Below is a small trained network, with its code and all its weights. Each question gives an input and a class and asks what happens when units are switched off, that is, made to give their printed mean instead of their output.

import numpy as np


def w(rows, s, z=0):
    codes = np.array(rows[::2]) - 128.0
    scale = np.full(codes.shape[1], s)
    scale[-1] = z or s
    return codes * scale


def f(y):
    return np.maximum(y, 0)


def log_softmax(a):
    a = a - a.max(-1, keepdims=True)
    return a - np.log(np.exp(a).sum(-1, keepdims=True))


def net(x, mask):
    res = np.array(x, float).reshape(1, 8) / 4 @ E
    y = f(res @ A[0][:, :-1].T + A[0][:, -1])
    res = res + np.where(mask, y, B[0][:, -1]) @ B[0][:, :-1]
    return log_softmax(res[-1] @ U[:, :-1].T + U[:, -1])


A, B = {}, {}
E = w([
[130,90,174,135,67,119,141,245,45,199,94,171],'x0',
[129,126,128,123,136,127,127,129,121,124,129,130],'x1',
[99,138,147,134,198,217,254,100,107,179,58,105],'x2',
[135,133,129,137,143,122,126,134,125,122,120,133],'x3',
[132,131,120,133,124,130,137,133,123,124,134,124],'x4',
[219,212,213,20,120,116,126,133,118,137,147,50],'x5',
[123,125,131,122,132,129,128,126,125,130,138,131],'x6',
[126,129,131,125,128,127,129,128,132,131,129,133],'x7',
],0.015)
A[0] = w([
[95,127,59,154,163,141,123,77,175,73,150,152,232],'neuron 0',
[83,94,101,159,173,178,158,127,129,137,94,128,115],'neuron 1',
[151,143,202,111,99,127,134,196,83,182,122,114,97],'neuron 2',
[153,164,164,106,140,156,145,127,137,146,134,101,104],'neuron 3',
[159,211,151,87,152,122,126,84,160,101,152,66,126],'neuron 4',
[164,194,163,90,145,146,118,82,126,148,139,80,114],'neuron 5',
[180,148,151,92,100,80,84,168,146,103,158,117,180],'neuron 6',
[127,138,102,124,160,124,134,63,188,80,145,101,255],'neuron 7',
[101,148,150,129,194,252,226,99,106,182,64,106,131],'neuron 8',
[82,60,91,165,107,123,117,187,107,136,117,198,233],'neuron 9',
],0.012,0.0083)
B[0] = w([
[122,59,34,117,157,137,25,54,173,134,142,68,209],'neuron 0',
[84,124,114,137,137,185,158,78,151,203,85,115,186],'neuron 1',
[207,83,190,55,112,78,168,196,69,129,62,135,203],'neuron 2',
[163,142,183,100,180,157,165,143,126,65,104,124,170],'neuron 3',
[125,228,193,166,147,159,148,103,105,49,178,138,203],'neuron 4',
[148,162,189,124,193,141,166,134,119,55,124,105,192],'neuron 5',
[171,165,135,118,77,52,102,158,126,129,195,95,200],'neuron 6',
[149,131,47,153,165,164,55,54,151,42,196,82,206],'neuron 7',
[87,137,166,100,221,255,202,97,128,171,12,134,253],'neuron 8',
[66,63,113,204,52,115,142,131,124,165,154,211,216],'neuron 9',
],0.0089,0.031)
U = w([
[118,41,2,146,94,99,25,72,170,99,172,96,252],'0',
[50,85,47,123,218,203,103,48,202,189,74,38,120],'1',
[42,63,111,202,14,79,124,200,119,159,171,222,251],'2',
[32,101,146,173,104,183,201,140,101,251,48,221,72],'3',
[160,241,136,135,116,100,86,127,133,48,226,63,148],'4',
[94,224,176,132,216,203,163,80,132,60,106,87,62],'5',
[207,158,183,54,60,27,125,233,92,154,130,83,97],'6',
[172,99,186,26,172,154,180,225,77,135,9,104,13],'7',
],0.0067,0.003)

Each question gives the input, the list of numbers given to net, and the class t.
The units are the neurons (one row each of A and B). Each row of codes is followed by its name. A weight is (code - 128) times the scale printed after its matrix; where a second scale follows, it is the last column's (A, B and U).
mask holds one flag per neuron, in row order. A switched-off neuron (its flag False) gives its mean, the last column of its row in B, instead of its output. The means were averaged over made-up inputs and are rounded, as every weight is.
A unit's drop is (log p(t) with every unit on - log p(t) with that unit switched off) / (log p(t) with every unit on - log p(t) with every unit switched off).
The circuit of an input: a set's keep is (log p(t) with only the set's units on - log p(t) with every unit switched off) / (log p(t) with every unit on - log p(t) with every unit switched off). Starting from all 10 units, units are removed one at a time, each time the one whose removal leaves the highest keep (on an exact tie, the one counted first), for as long as the keep stays at least 0.8.
units of the circuit, in order: the units of the circuit, biggest drop first
most important unit: the unit with the biggest drop
top k neurons: the k neurons with the biggest drops, biggest first
drop of u: that unit's drop, to one decimal
input [8,-5,-6,-1,-1,1,2,3], class 6: most important unit : neuron 2
input [-7,-2,0,5,3,0,-8,-1], class 0: top 2 neurons : [neuron 8; neuron 0]
input [8,-7,-2,-6,-2,8,-6,8], class 6: top 2 neurons : [neuron 8; neuron 6]
input [1,7,2,-5,2,-7,-1,1], class 3: top 2 neurons : [neuron 9; neuron 7]
input [6,-1,-8,8,-5,0,-3,-6], class 2: top 3 neurons : [neuron 9; neuron 5; neuron 3]
input [1,5,-3,8,1,6,2,3], class 6: top 2 neurons : [neuron 7; neuron 2]
input [-8,0,3,-7,4,0,3,1], class 1: top 3 neurons : [neuron 0; neuron 7; neuron 2]
input [1,2,7,-3,6,-6,-3,0], class 3: top 2 neurons : [neuron 7; neuron 9]
input [6,6,-2,2,-1,-8,-1,-1], class 2: top 2 neurons : [neuron 8; neuron 9]
input [1,-8,7,2,-3,7,-8,-8], class 7: top 2 neurons : [neuron 2; neuron 7]
input [1,-8,5,-6,-1,0,2,6], class 3: top 2 neurons : [neuron 0; neuron 7]
input [1,4,2,-8,2,-1,-2,1], class 3: drop of neuron 0 : 0.4
input [5,6,5,5,2,1,1,-1], class 7: drop of neuron 2 : 2.9
input [-6,-8,3,-8,7,0,7,6], class 1: units of the circuit, in order : [neuron 0]
input [-2,-2,0,3,-5,-2,7,-1], class 0: drop of neuron 8 : 1.0
